Both labels of each row
[ 0.60  3.33 -0.80 -1.38 -1.70  1.59  0.67 -0.35  0.42  0.11  2.33 -0.31
 -0.89  1.59  5.35  1.82  0.47  0.18  0.11 -6.21  0.15 -1.34  1.74 -1.19] : pomim, D
[-0.02 -0.13 -1.73 -1.44 -2.16  2.81  0.48  0.12 -1.88  0.77  2.63  1.05
 -0.53  2.34  2.44 -0.22  0.72 -0.81  1.90  4.79  0.21 -0.66  0.65  3.53] : Meka, M
[-0.84 -0.46 -0.18 -1.40 -1.86  1.36  0.26 -0.44  0.90  1.83  2.14  2.55
 -0.01  0.00  1.20 -0.06  0.17  0.27  1.17  6.28  2.08 -1.31 -0.09  2.90] : Meka, M
[-1.26 -1.47  0.44 -1.82 -2.01  1.28  1.95 -0.24  0.55  1.40  2.80  0.36
  0.56  2.14  3.08  0.98  1.74  0.09  2.90  1.55  1.53 -1.10  3.21 -0.23] : Meka, Q
[-4.45  0.97  0.61 -0.90 -1.80  5.71 -1.72  0.74 -1.34  0.46  1.32  2.47
 -1.23 -1.15  2.65  0.64  0.02 -0.35  2.52  7.26 -0.71  0.65 -2.85  2.54] : pagu, M
[-0.88  0.26  0.05 -1.67 -1.92  2.80  0.75  0.29  0.37  1.88  2.81  1.68
  0.28  1.39  3.07 -0.08  0.45 -0.82  1.43  5.05  0.83 -0.57  1.18  1.33] : Meka, M
[-1.05  1.12 -1.15 -0.26 -1.31  3.37  3.36 -0.20  0.50 -0.01  2.33 -1.45
  0.91  2.32  4.58 -0.64  1.05  0.26  4.54 -4.64  0.48 -0.98  3.00 -0.37] : Meka, D
[-2.50 -0.24  0.56 -2.08 -0.71  4.34 -1.59 -0.51 -0.75 -0.30  0.67  2.93
 -0.84 -0.01  1.51  0.76 -0.04 -1.09  2.10  7.83 -0.71 -0.04 -1.14  3.23] : pagu, M
[-1.72 -0.55  0.78 -1.96 -3.50  3.20  0.15 -0.37 -0.03  0.36  3.20  2.93
 -0.34  2.28  2.70  0.03  0.98 -0.69  2.09  8.75  2.26 -0.14  0.13  5.19] : Meka, M
[-1.63  1.74  0.00 -0.17 -1.37  3.87  1.11  0.00  0.91  0.74  2.43 -1.33
  0.70  1.20  4.72  0.40  2.08  0.13  4.06  0.90  1.39 -1.57  1.39  0.23] : Meka, D
[-1.50  0.88  0.51 -2.05 -3.75  3.74 -1.10 -0.65  0.32  0.63  4.01  2.26
 -0.71  1.70  3.09  0.29  0.58  0.29  1.89  7.63  1.62 -1.66  0.67  4.47] : Meka, M
[-0.67  1.09 -0.10 -1.38 -3.61  2.01 -0.11 -0.73  0.35  2.28  3.41  1.69
 -0.19  2.13  3.94  0.21  0.85 -0.93  1.83  2.40  2.15 -2.33  1.72  1.51] : Meka, Q
[-0.51  0.80 -0.69 -0.19 -2.95  5.93  2.32  1.43 -0.28  0.00  4.10 -0.09
  0.26  1.55  5.13  0.20  2.88  0.30  4.19  5.96  0.14 -0.59  1.47  2.88] : Meka, D
[-1.53  0.95 -0.75 -0.10 -1.62  2.03  2.09  0.20  1.23  0.23  2.44 -2.15
  0.10  1.29  4.07 -0.26  1.78 -0.34  2.38  1.96  1.24 -1.46  2.03 -0.04] : Meka, D
[-3.80  1.23  0.19 -2.84 -1.45  1.39 -0.48 -0.58 -0.89 -0.23  2.33  3.19
 -1.81  0.12  1.50  0.57 -0.77  0.09 -1.20  7.30 -1.10 -0.25 -1.07 -0.52] : pomim, M
[-2.28  0.91  0.80 -2.05 -2.37  1.34  1.74 -1.03 -1.04 -0.62  1.70  1.64
 -1.47  0.90  3.08  1.13  2.54 -0.02  1.82  8.75  0.71  0.30 -0.50  1.10] : Meka, M
[-0.63  0.31 -0.73  0.33 -1.36  4.06  0.18  0.50  1.30 -0.04  2.98 -1.08
 -0.62  1.45  2.72  0.25  1.45  0.69  2.91  2.66  0.81 -0.08  0.58  1.86] : Meka, D
[-0.19  1.00 -0.26 -0.74 -1.00  1.62  1.86  0.25  0.39 -0.14  3.01 -1.33
  0.40  1.06  3.06  0.41  2.08  0.73  2.57  3.60  0.62 -1.26  1.97 -0.69] : Meka, D
[-1.19 -0.09 -0.44 -0.90 -1.36  3.12  1.22 -0.77  0.16  0.84  2.78  1.91
 -0.61  1.00  1.13 -0.08  0.34  0.91  0.63  8.69  0.65 -0.09 -0.21  3.59] : Meka, M
